[ 1.05 -0.27  1.06 -1.21 -0.89  1.15 -0.52 -1.75  0.44 -0.81  2.52  0.29
  1.26 -1.83  0.14  3.16 -3.62 -0.77  0.26  1.06  1.27  0.94 -0.34 -1.14
 -6.33  1.59 -3.23 -0.26  4.02  2.30 -1.56  0.56 -0.36 -0.60  0.60 -0.39
  1.60  0.85 -0.03  1.66  3.99 -4.30  0.59  0.59 -0.22  1.87  2.40 -0.11
  0.40  7.11 -0.42  3.61  0.90 -2.56 -2.18 -0.60 -0.51  0.40 -0.41  1.01
 -1.81 -0.91  0.16  1.34  1.29 -0.86]
Z673 & Z191
[ 0.08 -2.16  1.43 -0.48  2.50 -0.89  1.44  0.98 -0.95 -3.29  3.13  1.91
 -0.03 -1.17 -0.56  0.18 -1.11  2.46  1.84  0.96  2.68 -0.22 -1.35  1.97
 -1.62  5.42 -1.41 -0.77  3.41  1.18 -2.23 -1.06 -0.55 -0.23 -1.91  1.11
  1.72  0.62  2.07 -1.35  1.85 -1.59 -0.86 -0.06 -0.32  0.17  1.41 -0.54
 -1.62 -1.91  1.21  0.66 -0.08 -0.18  4.04  1.78 -0.24  1.87  0.34 -0.74
 -2.22 -3.50  1.26 -1.08  1.97  0.40]
Z780 & Z637
[ 1.96 -2.90  0.50 -1.03  0.24  1.72 -0.84 -0.98  0.37  0.59  1.96  1.28
  1.72 -1.73 -0.28  3.20 -1.05  0.40  2.62  1.83  1.40 -1.06 -0.20  1.10
 -1.55  1.27 -2.91  0.76  2.43  2.77 -0.79  0.08  0.26  0.19 -1.47  0.43
  1.12  0.80  2.12 -0.12  1.30 -1.16  0.07  0.53  0.89  1.79  1.29 -0.67
  1.35  1.70  0.75  0.24  1.04 -0.64 -0.63 -1.49  1.00  2.34 -0.90 -0.79
 -1.23 -1.68  2.13 -1.33  1.38 -0.85]
Z673 & Z637
[-0.71 -2.87  1.81 -0.24  1.48  0.15  0.07 -1.55  2.84 -3.61  1.69  1.83
  0.41 -0.71 -0.71  0.52 -3.85  1.05  0.63  1.76  0.83  0.48  0.23  0.02
 -1.24  3.85  0.37  1.02  5.03  4.28 -1.59 -0.20 -0.07 -1.21 -1.32 -0.27
 -1.16 -0.02 -1.01 -0.64  1.89  1.12  1.70  0.86  0.51 -1.57  2.58  0.57
 -2.50  2.22 -1.02  2.92  2.33 -1.51 -0.08  0.09  0.34  0.68  0.37 -0.11
  0.01 -2.94  0.63 -1.71  2.18 -0.62]
Z780 & Z191
[-0.61 -1.75  0.86 -0.31  0.31  1.41 -0.22 -0.14  0.61 -1.41  2.30  3.06
  0.51 -2.83  1.31  1.71 -1.17  0.60  0.18  1.25  0.62 -1.21  0.17  0.86
 -2.77  1.66 -2.59 -0.19  4.39  0.23 -1.18 -0.20 -0.11  1.79 -2.35  1.26
  1.76  0.98  0.15  0.99  2.38 -0.99  0.36  0.68  0.25  2.85  2.11 -0.06
 -2.27  3.07 -1.15  1.77 -0.22 -2.24 -1.63  0.81  0.70 -0.26  1.23  2.31
 -0.59 -3.65  0.71  1.02 -0.40 -0.24]
Z543 & Z191
[ 1.68 -2.45  2.49 -2.42  0.27  1.04 -0.12 -1.24  1.72 -0.52  2.77  1.32
  2.67 -1.28 -1.76  2.53 -6.19 -0.40  1.45  1.56  3.17  0.55  0.28 -1.02
 -1.81  0.90 -2.31  1.24  3.11  6.26 -1.89 -0.26 -0.02 -0.01  1.12 -0.38
  2.44  0.26  0.23  1.80  3.39 -0.33  1.61  0.12  0.32  2.00  2.53 -0.40
  0.03  6.68 -1.16  1.11  3.48 -1.72 -0.65 -1.66  0.28  1.16  0.56 -0.25
 -2.19 -1.00  0.36 -0.44  1.86 -0.70]
Z673 & Z191
[ 1.27  0.75 -0.06 -1.42 -0.30  1.64 -0.66 -0.54  0.09 -0.54  2.04  0.22
  1.08 -1.82 -0.06  2.28 -2.41 -0.91 -0.45  0.91  1.66  0.20 -0.13 -0.81
 -1.65  1.10 -2.70 -0.95  4.01  2.71 -0.74  1.99  0.76 -0.72  0.61 -0.68
 -0.03  0.28 -1.03  2.04  2.57 -0.49  0.38  1.38  1.01  2.25  0.32 -0.65
 -0.37  8.35 -0.09  1.68  2.09 -3.56 -2.46 -0.63 -0.36 -0.28 -0.25  0.72
 -1.36  0.12  0.08  2.59  0.15 -0.71]
Z673 & Z191
[ 0.99 -1.81  0.50 -0.38 -0.11 -0.42 -0.91 -0.81 -0.37 -4.54  1.28  0.45
  0.90  0.78  1.95  0.97 -2.94  0.18  1.21  1.20  0.26  1.81 -0.95  0.02
  0.47  5.11  0.13 -0.73  2.12  3.42 -0.61 -0.50  0.95  0.28  1.02  0.36
 -1.09  1.56  0.64  0.46  1.04 -1.00  0.13 -1.26  1.22 -0.41  1.44  0.06
 -1.34 -4.27 -0.04  0.70  2.48 -1.54  0.03 -1.10 -1.43  0.75 -0.28  0.07
  0.50 -1.83 -0.03 -0.65  1.14  0.53]
Z673 & Z191
[ 0.33 -2.31  1.03 -0.62  1.81 -0.24 -0.20 -0.98 -0.06 -0.86  1.39  0.53
 -0.52 -1.43 -0.95  0.36 -1.39  1.44  0.40  0.50  2.65  1.29  0.11  0.16
 -0.27  3.74 -0.38 -0.52  4.40  0.96 -0.94 -0.85 -0.30 -0.69 -0.55 -0.16
 -0.79  0.13  3.03 -0.50  2.52 -1.17 -0.14  0.07 -0.66  0.74  2.66 -1.10
 -0.48  2.49  0.36  0.29  2.22  0.10 -0.85  0.35  0.65  1.67  1.51 -0.02
 -2.00 -1.30  0.41 -0.15  0.31  0.71]
Z673 & Z637
[ 2.82  0.77  1.27 -0.86  0.44  0.68 -0.55 -2.87  1.49 -0.78  1.60  1.14
  1.77  0.08 -2.07  1.93 -7.29 -0.65  1.61  1.11  2.03  1.56 -0.08 -1.40
 -1.60  2.13  0.44  0.66  3.54  3.58 -1.26  0.19 -0.02 -0.42 -0.60 -0.91
 -1.45 -0.49  1.07  1.01  2.15  0.37  0.73  1.05  0.52  0.11  2.34  0.85
  0.38  8.39 -1.90  1.51  3.26 -0.43  0.07 -2.17 -0.47  1.65  1.33 -0.32
 -1.86  2.47 -0.27 -0.19  1.63 -1.23]
Z673 & Z191
[ 0.34 -3.01  1.30 -1.17  0.34  1.59 -0.08  0.49 -0.16 -5.81  2.56  1.80
 -0.50 -0.75  1.41 -0.35 -2.64  0.23  1.46  1.25  0.15  0.76 -0.66 -0.02
 -1.37  3.49 -2.42 -1.10  4.59  1.45 -2.11  1.08  0.63  0.10 -0.07  0.44
  1.21  0.17  0.20 -0.50  2.04 -0.13 -2.20 -0.25 -0.67 -0.12  1.00  0.23
 -2.42  1.97  0.53  1.76  0.47 -2.94  1.22  1.09 -0.44 -0.70  0.13  2.15
 -0.65 -1.65  0.39  0.00  0.60  0.24]
Z673 & Z191
[ 0.18 -3.01  2.66 -0.70 -0.09 -2.61  0.17 -1.06  1.29  0.91  1.87  1.57
  1.52 -2.62 -1.01  0.20 -2.05 -0.61  1.93  1.21  0.93 -0.97  0.23 -0.22
 -1.86 -0.11 -2.13  0.49  2.85  1.94 -1.84  0.54  1.45  0.66 -1.22 -0.34
  1.70  0.46  0.35  0.60  1.91 -0.06  0.10  0.07 -0.43  2.32  2.13  1.37
 -0.71  7.82 -0.71  1.46  0.87 -0.46 -1.05  1.07  0.78  0.21  0.54  1.32
 -0.82 -0.23  1.06 -0.72 -0.48 -0.78]
Z780 & Z191
[-0.20 -0.60  0.11 -0.88  0.82  0.77 -0.50 -1.05 -1.02 -2.12  0.80  0.82
  0.89  0.15 -0.25  1.52 -1.42  1.97  0.24  0.70  1.12  0.66  0.30 -1.01
 -0.07  2.40 -1.73 -0.07  1.75  2.34 -0.44 -0.77  0.02 -0.21 -0.60  0.46
 -1.01  1.19  1.78  1.09  1.15 -0.20  1.00 -0.46 -0.15  1.83  0.76  0.05
 -0.06 -0.95 -0.77  0.56  1.06 -1.22 -0.79 -0.61 -0.21  0.02 -0.65 -0.53
 -0.88 -2.22  0.76  0.49  1.07  0.14]
Z780 & Z637
